Below are the code and all the weights of a small trained network. Each question names an input and a class and asks about switching units off, where a switched-off unit gives its printed mean instead of its output.

import numpy as np


def w(rows, s, z=0):
    codes = np.array(rows[::2]) - 128.0
    scale = np.full(codes.shape[1], s)
    scale[-1] = z or s
    return codes * scale


def f(y):
    return np.maximum(y, 0)


def log_softmax(a):
    a = a - a.max(-1, keepdims=True)
    return a - np.log(np.exp(a).sum(-1, keepdims=True))


def net(x, mask):
    res = np.array(x, float).reshape(1, 8) / 4 @ E
    y = f(res @ A[0][:, :-1].T + A[0][:, -1])
    res = res + np.where(mask, y, B[0][:, -1]) @ B[0][:, :-1]
    return log_softmax(res[-1] @ U[:, :-1].T + U[:, -1])


A, B = {}, {}
E = w([
[188,58,113,123,148,215,120,249],'x0',
[154,71,9,73,17,120,215,102],'x1',
[124,122,137,127,125,132,134,126],'x2',
[124,135,112,132,125,139,106,126],'x3',
[125,129,129,128,127,128,131,131],'x4',
[187,203,117,192,187,213,210,64],'x5',
[146,128,147,121,118,122,133,123],'x6',
[127,143,116,127,134,123,127,137],'x7',
],0.012)
A[0] = w([
[131,78,175,137,188,142,78,252,186],'neuron 1',
[164,147,203,219,196,171,133,185,232],'neuron 2',
[70,189,157,143,72,77,135,44,250],'neuron 3',
[93,108,177,86,137,38,67,171,216],'neuron 4',
[165,132,87,166,87,178,173,220,76],'neuron 5',
[187,96,118,128,158,178,138,186,99],'neuron 6',
[220,140,51,148,86,215,232,102,105],'neuron 7',
[155,177,177,202,229,189,131,111,154],'neuron 8',
[74,125,225,122,172,55,45,102,254],'neuron 9',
[99,76,88,42,61,52,107,166,218],'neuron 10',
[148,32,112,114,134,86,75,225,151],'neuron 11',
[209,67,40,92,111,158,185,128,54],'neuron 12',
[47,96,143,154,208,92,89,163,197],'neuron 13',
[111,93,23,89,52,47,150,114,148],'neuron 14',
[95,208,154,230,150,100,118,104,189],'neuron 15',
],0.011,0.0068)
B[0] = w([
[164,73,184,90,74,227,40,128,225],'neuron 1',
[175,174,164,136,186,121,57,190,218],'neuron 2',
[130,137,102,170,216,24,167,121,231],'neuron 3',
[34,88,142,49,109,103,49,134,227],'neuron 4',
[83,72,84,81,148,140,149,179,175],'neuron 5',
[114,97,139,161,163,148,65,185,176],'neuron 6',
[117,109,11,93,215,76,110,122,220],'neuron 7',
[155,164,201,211,168,133,136,181,212],'neuron 8',
[72,117,189,71,193,50,64,150,238],'neuron 9',
[60,46,156,195,37,136,190,164,253],'neuron 10',
[164,78,205,71,46,192,183,147,219],'neuron 11',
[80,54,60,91,126,140,138,151,201],'neuron 12',
[149,129,181,87,119,70,91,106,198],'neuron 13',
[88,106,106,225,85,87,211,80,247],'neuron 14',
[126,135,187,98,168,59,153,97,202],'neuron 15',
],0.011,0.022)
U = w([
[2,45,78,41,195,49,40,170,240],'0',
[162,242,203,175,195,82,155,76,252],'1',
[30,104,160,231,72,52,183,99,90],'2',
[128,168,4,156,212,72,207,23,70],'3',
[152,133,214,46,46,207,45,135,4],'4',
[194,171,163,187,183,230,83,215,145],'5',
[110,59,92,115,25,222,197,174,6],'6',
],0.0093,0.0047)

Each question gives the input, the list of numbers given to net, and the class t.
The units are the neurons (one row each of A and B). Each row of codes is followed by its name. A weight is (code - 128) times the scale printed after its matrix; where a second scale follows, it is the last column's (A, B and U).
mask holds one flag per neuron, in row order. A switched-off neuron (its flag False) gives its mean, the last column of its row in B, instead of its output. The means were averaged over made-up inputs and are rounded, as every weight is.
A unit's drop is (log p(t) with every unit on - log p(t) with that unit switched off) / (log p(t) with every unit on - log p(t) with every unit switched off).
The circuit of an input: a set's keep is (log p(t) with only the set's units on - log p(t) with every unit switched off) / (log p(t) with every unit on - log p(t) with every unit switched off). Starting from the 12 units with the biggest drops (on a tie, the unit counted first), units are removed one at a time, each time the one whose removal leaves the highest keep (on an exact tie, the one counted first), for as long as the keep stays at least 0.8.
circuit, biggest first: the units of the circuit, biggest drop first
top k neurons: the k neurons with the biggest drops, biggest first
drop when u is switched off: that unit's drop, to one decimal
input [4,-8,-6,0,-8,-7,-4,1], class 4: circuit, biggest first : [neuron 1]
input [-1,8,3,-8,-7,2,2,6], class 3: circuit, biggest first : [neuron 7; neuron 14; neuron 4]
input [3,0,-2,1,0,4,0,6], class 5: top 3 neurons : [neuron 4; neuron 9; neuron 8]
input [5,0,0,8,0,7,-2,2], class 5: top 4 neurons : [neuron 8; neuron 4; neuron 9; neuron 2]
input [8,6,8,2,-4,0,8,-2], class 6: top 4 neurons : [neuron 9; neuron 11; neuron 4; neuron 3]
input [0,1,4,-5,7,1,-5,-4], class 3: top 2 neurons : [neuron 4; neuron 9]
input [4,4,3,7,0,0,-5,-3], class 6: top 2 neurons : [neuron 9; neuron 4]
input [1,5,6,-8,-8,-6,-8,3], class 6: top 2 neurons : [neuron 11; neuron 3]
input [4,1,-7,8,-8,-8,8,4], class 6: drop when neuron 10 is switched off : 0.3
input [5,0,4,-3,1,2,4,-5], class 5: drop when neuron 9 is switched off : 0.2
input [-8,-5,-5,-4,7,1,6,4], class 1: drop when neuron 8 is switched off : 0.2
input [3,-7,0,8,-4,5,6,1], class 5: drop when neuron 4 is switched off : 0.0
